Below are the code and all the weights of a small trained network. Each question names an input and a target symbol and asks about switching units off, where a switched-off unit gives its printed mean instead of its output.

import numpy as np


def w(rows, s, z=0):
    codes = np.array(rows[::2]) - 128.0
    scale = np.full(codes.shape[1], s)
    scale[-1] = z or s
    return codes * scale


def f(y):
    return np.maximum(y, 0)


def softmax(a):
    e = np.exp(a - a.max(-1, keepdims=True))
    return e / e.sum(-1, keepdims=True)


def log_softmax(a):
    a = a - a.max(-1, keepdims=True)
    return a - np.log(np.exp(a).sum(-1, keepdims=True))


def net(x, mask):
    ids = ['αγεθλμξπστψ'.index(c) for c in x.split()]
    T = len(ids)
    res = E[ids] + P[:T]
    u = 0
    for l in range(2):
        r = res
        for j in range(2):
            rows = slice(4 * j, 4 * j + 4)
            q, k, v = (r @ M[l][rows].T for M in (Q, K, V))
            z = softmax(np.where(np.tri(T) > 0, q @ k.T / 4**0.5, -1e9)) @ v
            o = O[l][rows]
            res = res + np.where(mask[u + j], z, o[:, -1]) @ o[:, :-1]
        u += 2
        y = f(res @ A[l][:, :-1].T + A[l][:, -1])
        res = res + np.where(mask[u : u + 8], y, B[l][:, -1]) @ B[l][:, :-1]
        u += 8
    return log_softmax(res[-1] @ U[:, :-1].T + U[:, -1])


Q, K, V, O, A, B = {}, {}, {}, {}, {}, {}
E = w([
[125,95,81],'α',
[188,115,161],'γ',
[132,91,123],'ε',
[157,99,106],'θ',
[79,102,85],'λ',
[113,172,253],'μ',
[157,98,122],'ξ',
[167,108,119],'π',
[100,104,113],'σ',
[84,116,128],'τ',
[140,115,164],'ψ',
],0.013)
P = w([
[147,116,120],'0',
[99,102,149],'1',
[121,80,99],'2',
[156,162,92],'3',
[70,176,137],'4',
[110,75,173],'5',
[208,157,135],'6',
[143,152,47],'7',
[122,3,129],'8',
[60,117,199],'9',
[65,222,121],'10',
[213,177,57],'11',
[212,144,169],'12',
[83,17,234],'13',
],0.02)
Q[0] = w([
[125,1,160],'L0H1',
[83,202,157],'L0H1',
[212,84,235],'L0H1',
[35,87,215],'L0H1',
[137,104,90],'L0H2',
[116,161,89],'L0H2',
[197,193,121],'L0H2',
[138,114,112],'L0H2',
],0.016)
K[0] = w([
[207,218,99],'L0H1',
[82,32,65],'L0H1',
[98,246,92],'L0H1',
[181,121,46],'L0H1',
[122,87,96],'L0H2',
[148,166,95],'L0H2',
[26,177,76],'L0H2',
[113,94,104],'L0H2',
],0.014)
V[0] = w([
[40,37,91],'L0H1',
[245,93,96],'L0H1',
[254,110,200],'L0H1',
[112,127,252],'L0H1',
[150,123,128],'L0H2',
[169,124,104],'L0H2',
[196,150,136],'L0H2',
[106,72,215],'L0H2',
],0.0088)
O[0] = w([
[166,13,126,169],'L0H1',
[216,158,140,240],'L0H1',
[167,170,185,219],'L0H1',
[53,139,254,108],'L0H1',
[121,100,158,134],'L0H2',
[131,140,184,119],'L0H2',
[129,119,166,100],'L0H2',
[55,111,109,252],'L0H2',
],0.0099,0.0025)
A[0] = w([
[8,227,245,71],'L0N1',
[167,234,45,187],'L0N2',
[233,188,210,156],'L0N3',
[15,179,100,253],'L0N4',
[218,232,61,197],'L0N5',
[217,2,163,122],'L0N6',
[118,50,126,192],'L0N7',
[112,78,132,193],'L0N8',
],0.0066,0.0057)
B[0] = w([
[21,113,12,190],'L0N1',
[63,255,44,170],'L0N2',
[97,133,129,253],'L0N3',
[113,196,233,209],'L0N4',
[193,198,60,211],'L0N5',
[132,78,131,250],'L0N6',
[155,90,136,238],'L0N7',
[141,91,197,220],'L0N8',
],0.0065,0.0051)
Q[1] = w([
[8,10,64],'L1H1',
[97,137,194],'L1H1',
[163,235,14],'L1H1',
[70,223,109],'L1H1',
[87,216,155],'L1H2',
[58,174,164],'L1H2',
[219,223,181],'L1H2',
[88,147,1],'L1H2',
],0.0054)
K[1] = w([
[128,99,56],'L1H1',
[129,234,72],'L1H1',
[16,85,188],'L1H1',
[111,175,176],'L1H1',
[152,85,254],'L1H2',
[76,107,241],'L1H2',
[102,193,94],'L1H2',
[196,105,171],'L1H2',
],0.0074)
V[1] = w([
[169,81,209],'L1H1',
[49,220,70],'L1H1',
[26,132,125],'L1H1',
[114,50,56],'L1H1',
[138,173,101],'L1H2',
[51,162,57],'L1H2',
[176,208,3],'L1H2',
[242,68,144],'L1H2',
],0.0071)
O[1] = w([
[181,190,162,189],'L1H1',
[99,63,123,1],'L1H1',
[71,84,163,15],'L1H1',
[136,63,112,157],'L1H1',
[124,192,114,115],'L1H2',
[35,138,1,46],'L1H2',
[147,153,76,128],'L1H2',
[219,129,162,251],'L1H2',
],0.0065,0.0044)
A[1] = w([
[125,91,164,203],'L1N1',
[137,53,114,3],'L1N2',
[140,246,103,144],'L1N3',
[85,141,143,127],'L1N4',
[55,126,151,112],'L1N5',
[128,171,102,37],'L1N6',
[122,205,155,57],'L1N7',
[155,181,171,165],'L1N8',
],0.012,0.0052)
B[1] = w([
[93,117,167,208],'L1N1',
[2,130,71,165],'L1N2',
[103,105,52,238],'L1N3',
[175,150,124,160],'L1N4',
[226,103,103,173],'L1N5',
[109,39,192,142],'L1N6',
[92,68,92,187],'L1N7',
[50,198,154,254],'L1N8',
],0.0086)
U = w([
[136,41,129,92],'α',
[87,101,94,19],'γ',
[168,161,116,102],'ε',
[229,82,181,145],'θ',
[180,158,68,163],'λ',
[201,75,70,45],'μ',
[66,165,220,215],'ξ',
[2,196,68,55],'π',
[71,49,151,207],'σ',
[82,6,48,16],'τ',
[111,147,56,254],'ψ',
],0.0079,0.0025)

Each question gives the input, a string of symbols that net reads in full, and the target symbol t.
The units are the heads (4 rows each of Q, K, V and O) and the neurons (one row each of A and B). Each row of codes is followed by its name. A weight is (code - 128) times the scale printed after its matrix; where a second scale follows, it is the last column's (O, A, B and U).
mask holds one flag per unit, layer by layer, with each layer's heads first. A switched-off unit (its flag False) gives its mean, the last column of its rows in O or B, instead of its output. The means were averaged over made-up inputs and are rounded, as every weight is.
A unit's drop is (log p(t) with every unit on - log p(t) with that unit switched off) / (log p(t) with every unit on - log p(t) with every unit switched off).
The circuit of an input: a set's keep is (log p(t) with only the set's units on - log p(t) with every unit switched off) / (log p(t) with every unit on - log p(t) with every unit switched off). Starting from the 12 units with the biggest drops (on a tie, the unit counted first), units are removed one at a time, each time the one whose removal leaves the highest keep (on an exact tie, the one counted first), for as long as the keep stays at least 0.8.
units of the circuit, in order: the units of the circuit, biggest drop first
k most important neurons of layer l: the k neurons of layer l with the biggest drops, biggest first
heads that matter: for each layer, one digit per head in row order, 1 if its drop is at least 0.15 and else 0, layers parted by /
drop when u is switched off: that unit's drop, to one decimal
input θ τ ψ λ ψ τ λ λ θ τ ψ α, target σ: units of the circuit, in order => (L0H1)
input θ τ τ ε τ ψ, target θ: heads that matter => 10 / 01
input λ γ τ α, target π: 2 most important neurons of layer 1 => (L1N8, L1N3)
input ε ψ τ θ ψ π, target λ: units of the circuit, in order => (L0H1, L0N5)
input π ψ τ ψ, target ξ: heads that matter => 11 / 00
input ψ ψ γ ξ λ σ γ γ λ ψ γ τ, target ξ: heads that matter => 11 / 00
input τ ψ λ ψ ψ ψ σ, target ξ: units of the circuit, in order => (L0H1, L0N4, L1N3)
input γ π γ, target π: heads that matter => 10 / 10
input ε σ α ε λ ε τ ε ε α α, target θ: heads that matter => 10 / 00
input ξ θ π ψ α τ π, target μ: units of the circuit, in order => (L0H1, L1N8, L0H2, L1H2)
input ε γ π λ σ λ ε ψ ε μ γ γ, target ξ: 2 most important neurons of layer 1 => (L1N3, L1N1)
input μ ψ ε π, target τ: heads that matter => 10 / 11
input α ε γ, target μ: units of the circuit, in order => (L0H1, L1N8)
input ε θ λ γ γ τ σ λ θ ε τ γ γ ε, target π: heads that matter => 10 / 00
input τ π λ γ ψ, target τ: units of the circuit, in order => (L0H1)
input ε λ γ ψ α ψ, target ξ: heads that matter => 10 / 01
input α π τ λ γ γ π γ θ ψ σ γ λ ψ, target π: heads that matter => 10 / 00
input γ ε θ, target π: 3 most important neurons of layer 1 => (L1N8, L1N3, L1N5)
input ψ θ θ σ λ γ γ λ, target π: heads that matter => 11 / 00
input σ ψ ε ψ ψ, target θ: heads that matter => 10 / 00
input γ θ ε τ τ ψ ψ ψ ψ ψ τ ε ψ, target σ: heads that matter => 10 / 00
input μ θ ψ λ, target τ: heads that matter => 10 / 11
input α λ σ τ ψ ξ ψ λ λ ξ λ γ ξ, target τ: most important neuron of layer 1 => (L1N2)
input α τ π σ ψ λ ψ σ γ λ π ψ, target τ: heads that matter => 00 / 00
input τ ε τ ψ ψ ψ γ ξ θ λ τ ε ε α, target θ: heads that matter => 11 / 00
input π τ σ α, target τ: 2 most important neurons of layer 1 => (L1N2, L1N8)
input μ ε τ σ τ γ γ, target σ: drop when L0H1 is switched off => 1.8
input ε ψ ξ, target θ: drop when L0H1 is switched off => 0.2
input π ψ γ ψ γ λ γ, target π: drop when L0H1 is switched off => 0.1
input ε λ λ γ σ ε τ θ γ γ, target λ: drop when L1N2 is switched off => 0.0
